Below are the code and all the weights of a small trained network. Each question names an input and a target symbol and asks about switching units off, where a switched-off unit gives its printed mean instead of its output.

import numpy as np


def w(rows, s, z=0):
    codes = np.array(rows[::2]) - 128.0
    scale = np.full(codes.shape[1], s)
    scale[-1] = z or s
    return codes * scale


def f(y):
    return y / 2 * (1 + np.tanh(0.7978845608 * (y + 0.044715 * y**3)))


def softmax(a):
    e = np.exp(a - a.max(-1, keepdims=True))
    return e / e.sum(-1, keepdims=True)


def log_softmax(a):
    a = a - a.max(-1, keepdims=True)
    return a - np.log(np.exp(a).sum(-1, keepdims=True))


def net(x, mask):
    ids = ['βδεθμτψω'.index(c) for c in x.split()]
    T = len(ids)
    res = E[ids] + P[:T]
    u = 0
    for l in range(2):
        r = res
        for j in range(3):
            rows = slice(4 * j, 4 * j + 4)
            q, k, v = (r @ M[l][rows].T for M in (Q, K, V))
            z = softmax(np.where(np.tri(T) > 0, q @ k.T / 4**0.5, -1e9)) @ v
            o = O[l][rows]
            res = res + np.where(mask[u + j], z, o[:, -1]) @ o[:, :-1]
        u += 3
        y = f(res @ A[l][:, :-1].T + A[l][:, -1])
        res = res + np.where(mask[u : u + 4], y, B[l][:, -1]) @ B[l][:, :-1]
        u += 4
    return log_softmax(res[-1] @ U[:, :-1].T + U[:, -1])


Q, K, V, O, A, B = {}, {}, {}, {}, {}, {}
E = w([
[63,121,51,85,90,114,130,27,222],'β',
[71,142,181,146,18,222,15,155,180],'δ',
[2,171,226,94,49,120,114,68,190],'ε',
[87,120,79,101,23,210,223,244,37],'θ',
[104,203,21,97,168,41,19,170,179],'μ',
[31,188,16,88,232,30,237,121,182],'τ',
[236,31,16,238,77,139,130,160,106],'ψ',
[133,214,249,247,207,77,239,177,18],'ω',
],0.0049)
P = w([
[167,8,245,19,123,126,134,179,149],'0',
[110,38,106,58,247,228,117,84,71],'1',
[85,53,156,84,35,122,165,251,208],'2',
[58,120,46,112,170,231,77,52,14],'3',
[54,67,112,124,28,91,173,246,224],'4',
[35,173,36,158,120,240,79,46,23],'5',
[81,101,101,144,25,51,187,239,221],'6',
[28,212,36,190,89,226,81,46,42],'7',
[108,149,98,175,23,33,194,237,229],'8',
[29,238,38,211,79,139,93,40,54],'9',
[155,196,108,202,25,17,218,221,238],'10',
[36,218,56,235,80,43,133,56,76],'11',
[183,226,112,223,3,3,228,198,245],'12',
],0.0044)
Q[0] = w([
[231,43,125,32,245,221,23,17,68],'0.h0',
[246,11,169,119,184,159,232,184,91],'0.h0',
[23,234,61,85,99,124,31,58,176],'0.h0',
[195,50,110,37,248,199,22,12,77],'0.h0',
[87,80,9,79,54,94,84,208,196],'0.h1',
[85,81,18,62,78,67,153,221,206],'0.h1',
[188,53,196,25,190,224,63,61,97],'0.h1',
[165,165,182,214,56,193,54,71,68],'0.h1',
[80,192,102,65,9,55,191,246,253],'0.h2',
[7,246,5,226,69,129,113,66,27],'0.h2',
[115,178,155,94,6,65,190,250,245],'0.h2',
[234,21,236,48,66,105,165,218,239],'0.h2',
],0.0046)
K[0] = w([
[106,31,132,5,230,234,61,67,72],'0.h0',
[223,4,228,6,152,138,168,228,236],'0.h0',
[67,243,15,217,157,123,64,15,34],'0.h0',
[78,51,108,12,231,237,56,52,56],'0.h0',
[11,72,193,63,26,188,105,168,223],'0.h1',
[41,58,186,75,17,168,118,205,232],'0.h1',
[240,19,105,37,237,196,76,49,58],'0.h1',
[51,213,94,183,227,154,108,29,81],'0.h1',
[240,246,9,246,141,8,204,239,245],'0.h2',
[11,251,16,244,72,159,68,24,19],'0.h2',
[241,239,59,228,86,1,210,248,244],'0.h2',
[250,24,218,56,128,10,231,248,248],'0.h2',
],0.0045)
V[0] = w([
[67,16,223,56,34,117,192,228,197],'0.h0',
[137,185,30,50,239,226,47,71,28],'0.h0',
[43,239,26,252,12,75,158,94,138],'0.h0',
[192,63,91,17,219,48,143,116,191],'0.h0',
[133,243,52,233,167,73,146,58,100],'0.h1',
[182,149,179,47,231,221,118,40,63],'0.h1',
[14,207,67,207,7,113,169,208,216],'0.h1',
[225,172,97,183,224,84,97,95,29],'0.h1',
[10,165,130,220,108,243,91,24,29],'0.h2',
[229,8,187,135,103,11,253,196,215],'0.h2',
[201,189,80,238,37,9,219,200,221],'0.h2',
[166,85,240,71,21,93,59,252,186],'0.h2',
],0.0045)
O[0] = w([
[91,28,164,134,100,149,188,178,83,224],'0.h0',
[116,195,36,64,161,168,21,77,109,67],'0.h0',
[101,224,52,226,25,24,203,94,226,191],'0.h0',
[181,105,115,30,212,209,129,209,189,79],'0.h0',
[180,186,199,216,69,123,138,64,107,54],'0.h1',
[206,134,206,96,220,215,38,122,128,60],'0.h1',
[84,124,29,215,50,23,171,120,189,232],'0.h1',
[148,159,217,130,131,166,121,114,55,2],'0.h1',
[80,153,28,212,134,143,185,32,22,162],'0.h2',
[171,77,248,94,94,195,171,195,230,108],'0.h2',
[186,169,203,137,53,71,182,223,252,137],'0.h2',
[122,50,238,101,47,27,83,196,68,155],'0.h2',
],0.0044)
A[0] = w([
[197,29,12,194,79,188,60,148,108,229],'0.n0',
[121,110,233,14,91,145,183,227,214,208],'0.n1',
[202,70,66,254,52,136,235,213,52,252],'0.n2',
[71,118,52,164,210,153,251,187,6,210],'0.n3',
],0.004,0.0038)
B[0] = w([
[223,52,21,206,114,219,2,73,122,173],'0.n0',
[149,50,178,62,133,130,181,229,196,221],'0.n1',
[235,131,66,245,29,135,182,209,118,255],'0.n2',
[142,106,31,163,243,205,203,180,13,197],'0.n3',
],0.0042,0.0091)
Q[1] = w([
[78,185,15,241,118,197,130,43,8],'1.h0',
[218,166,152,233,10,7,247,223,247],'1.h0',
[243,83,201,41,132,235,187,233,165],'1.h0',
[112,199,132,34,242,247,16,26,37],'1.h0',
[156,86,246,58,115,95,156,162,211],'1.h1',
[183,73,113,205,76,64,241,173,99],'1.h1',
[42,177,52,163,100,75,95,87,118],'1.h1',
[178,165,139,18,253,222,60,110,50],'1.h1',
[90,193,154,241,10,23,207,63,198],'1.h2',
[201,170,201,79,184,193,94,76,144],'1.h2',
[23,121,68,58,214,180,38,72,66],'1.h2',
[134,14,191,29,31,152,94,236,243],'1.h2',
],0.0045)
K[1] = w([
[1,231,88,54,89,171,109,116,111],'1.h0',
[172,208,143,225,83,52,151,88,152],'1.h0',
[200,29,240,88,243,35,127,43,151],'1.h0',
[62,32,131,34,142,171,134,170,120],'1.h0',
[182,91,57,67,84,102,92,200,173],'1.h1',
[142,239,162,164,75,31,39,89,188],'1.h1',
[86,160,93,233,99,170,148,38,50],'1.h1',
[73,7,213,14,159,234,138,139,116],'1.h1',
[121,234,38,194,19,79,190,155,155],'1.h2',
[84,15,198,43,94,101,115,170,186],'1.h2',
[152,9,106,76,130,238,78,98,94],'1.h2',
[200,150,150,126,239,86,207,233,111],'1.h2',
],0.0039)
V[1] = w([
[123,93,143,114,44,88,16,32,208],'1.h0',
[225,75,171,220,62,216,79,117,109],'1.h0',
[10,157,150,46,138,54,200,83,174],'1.h0',
[237,140,56,136,176,111,2,130,149],'1.h0',
[76,132,66,50,53,78,64,136,191],'1.h1',
[183,182,194,159,233,36,126,151,89],'1.h1',
[154,172,23,53,145,26,24,206,163],'1.h1',
[206,95,56,127,212,180,186,208,99],'1.h1',
[36,144,180,99,90,50,21,40,205],'1.h2',
[45,189,192,131,200,101,239,156,129],'1.h2',
[7,163,238,151,112,142,147,126,57],'1.h2',
[244,60,193,209,13,185,74,205,4],'1.h2',
],0.0044)
O[1] = w([
[15,38,35,12,109,119,243,242,52,67],'1.h0',
[65,22,167,163,243,50,245,160,235,150],'1.h0',
[39,182,28,153,24,227,48,118,30,89],'1.h0',
[240,145,209,7,177,20,203,237,94,87],'1.h0',
[117,218,213,220,219,83,80,182,29,143],'1.h1',
[221,59,59,22,66,101,106,116,82,53],'1.h1',
[237,230,243,74,171,23,37,195,26,129],'1.h1',
[193,184,232,100,37,97,98,105,224,191],'1.h1',
[144,19,24,36,115,32,97,225,118,1],'1.h2',
[237,137,31,239,148,225,8,64,147,114],'1.h2',
[187,25,40,253,148,45,11,14,109,86],'1.h2',
[17,60,243,214,79,59,202,22,26,201],'1.h2',
],0.0046,0.0092)
A[1] = w([
[46,47,22,158,246,68,166,129,3,231],'1.n0',
[156,159,82,247,166,231,55,12,195,95],'1.n1',
[60,17,122,87,59,4,142,245,116,251],'1.n2',
[149,165,9,155,100,219,19,101,14,154],'1.n3',
],0.0043,0.0021)
B[1] = w([
[103,33,144,102,250,38,235,253,225,182],'1.n0',
[198,57,97,230,139,14,8,231,38,254],'1.n1',
[222,58,45,69,33,36,51,29,96,229],'1.n2',
[50,123,141,63,57,109,126,233,9,198],'1.n3',
],0.0045,0.008)
U = w([
[167,193,165,49,131,148,171,133,76,247],'β',
[111,38,120,144,163,68,93,241,77,2],'δ',
[183,29,9,122,44,162,81,2,183,171],'ε',
[6,209,212,102,60,217,217,23,93,119],'θ',
[217,197,219,87,14,73,25,146,9,103],'μ',
[117,205,124,115,126,248,119,238,220,213],'τ',
[133,76,142,92,250,19,220,160,221,89],'ψ',
[187,144,187,234,232,88,36,67,191,120],'ω',
],0.0044,0.0039)

Each question gives the input, a string of symbols that net reads in full, and the target symbol t.
The units are the heads (4 rows each of Q, K, V and O) and the neurons (one row each of A and B). Each row of codes is followed by its name. A weight is (code - 128) times the scale printed after its matrix; where a second scale follows, it is the last column's (O, A, B and U).
mask holds one flag per unit, layer by layer, with each layer's heads first. A switched-off unit (its flag False) gives its mean, the last column of its rows in O or B, instead of its output. The means were averaged over made-up inputs and are rounded, as every weight is.
A unit's drop is (log p(t) with every unit on - log p(t) with that unit switched off) / (log p(t) with every unit on - log p(t) with every unit switched off).
The circuit of an input: a set's keep is (log p(t) with only the set's units on - log p(t) with every unit switched off) / (log p(t) with every unit on - log p(t) with every unit switched off). Starting from the 12 units with the biggest drops (on a tie, the unit counted first), units are removed one at a time, each time the one whose removal leaves the highest keep (on an exact tie, the one counted first), for as long as the keep stays at least 0.8.
units of the circuit, in order: the units of the circuit, biggest drop first
most important unit: the unit with the biggest drop
k most important neurons: the k neurons with the biggest drops, biggest first
k most important neurons of layer l: the k neurons of layer l with the biggest drops, biggest first
which heads matter: for each layer, one digit per head in row order, 1 if its drop is at least 0.15 and else 0, layers parted by /
input μ β δ β μ β β δ ψ ψ ψ, target ψ: most important unit : 1.h0
input θ δ ψ θ β ε ω ω ψ ω, target ε: units of the circuit, in order : (1.h1, 0.h2)
input ε ε ε θ ω ε μ δ μ ε θ, target μ: 2 most important neurons of layer 0 : (0.n3, 0.n1)
input δ β θ ε δ, target θ: 3 most important neurons : (0.n2, 1.n1, 0.n3)
input θ ε θ ψ θ δ ψ μ ψ δ δ τ, target ψ: which heads matter : 001 / 000
input ε δ ε β ε ω θ ψ ψ ε ε, target ψ: units of the circuit, in order : (0.n2, 1.h0, 0.n0)
input β ψ ε θ ε ψ ε ψ ψ ψ ψ ε, target θ: units of the circuit, in order : (0.n2, 1.h2)
input δ ε ε θ θ ε ε μ ψ ψ θ, target ψ: units of the circuit, in order : (1.h0, 0.n0, 0.h2)
input ε ε ε ε θ θ δ ψ ε ψ ε θ, target θ: units of the circuit, in order : (1.h2, 0.n0, 0.h2)
input μ ψ μ δ ψ, target ψ: units of the circuit, in order : (1.h0, 0.n2, 0.h2)
input ε ω ε ε ε ψ β ε θ θ, target δ: 2 most important neurons : (0.n3, 1.n1)
input δ ε θ ε θ ψ, target δ: which heads matter : 001 / 000
input ε τ δ ε ε ψ ω θ ε ω ε τ, target ε: which heads matter : 111 / 010
input τ τ δ θ ε ε θ ε β ε θ, target θ: units of the circuit, in order : (0.n2, 1.h2, 1.n1, 0.h0)
input ε ψ μ ε θ, target μ: units of the circuit, in order : (0.h2, 1.h1, 1.n0)
input ε θ ε ε ε τ δ, target τ: most important unit : 1.h2
input ω δ β θ, target ψ: which heads matter : 101 / 101
input δ ω ψ β, target ε: units of the circuit, in order : (1.h1, 0.h1, 0.h2)
input ω ψ ω ε δ ε β θ β τ, target ω: units of the circuit, in order : (0.h2, 1.h0, 0.n3, 1.n1)
input ε θ ε ε ω θ ω ε ε τ, target δ: 4 most important neurons : (1.n1, 1.n3, 1.n0, 0.n1)
input θ β ε μ, target τ: units of the circuit, in order : (1.h2, 1.n2, 0.h0)
input θ ε δ ε θ ε β θ β, target θ: which heads matter : 001 / 001
input μ ψ ψ ω ε μ ε μ ε, target μ: units of the circuit, in order : (1.h1, 0.h0, 0.h2, 1.h0)
input ε ψ θ τ ε δ ε δ μ ε δ, target μ: most important neuron of layer 0 : (0.n3)
input μ ε μ θ ε ψ ψ τ, target θ: which heads matter : 000 / 001
input θ ε δ θ β ψ τ ε δ ε ε, target ε: which heads matter : 111 / 101
input ψ θ ε θ, target ω: most important neuron of layer 1 : (1.n1)
input θ δ ε μ ψ δ ε δ ε θ ψ ε ε, target ψ: units of the circuit, in order : (0.n2, 1.h0, 0.h2)
input θ θ ε θ ε ε τ ε, target δ: which heads matter : 101 / 011
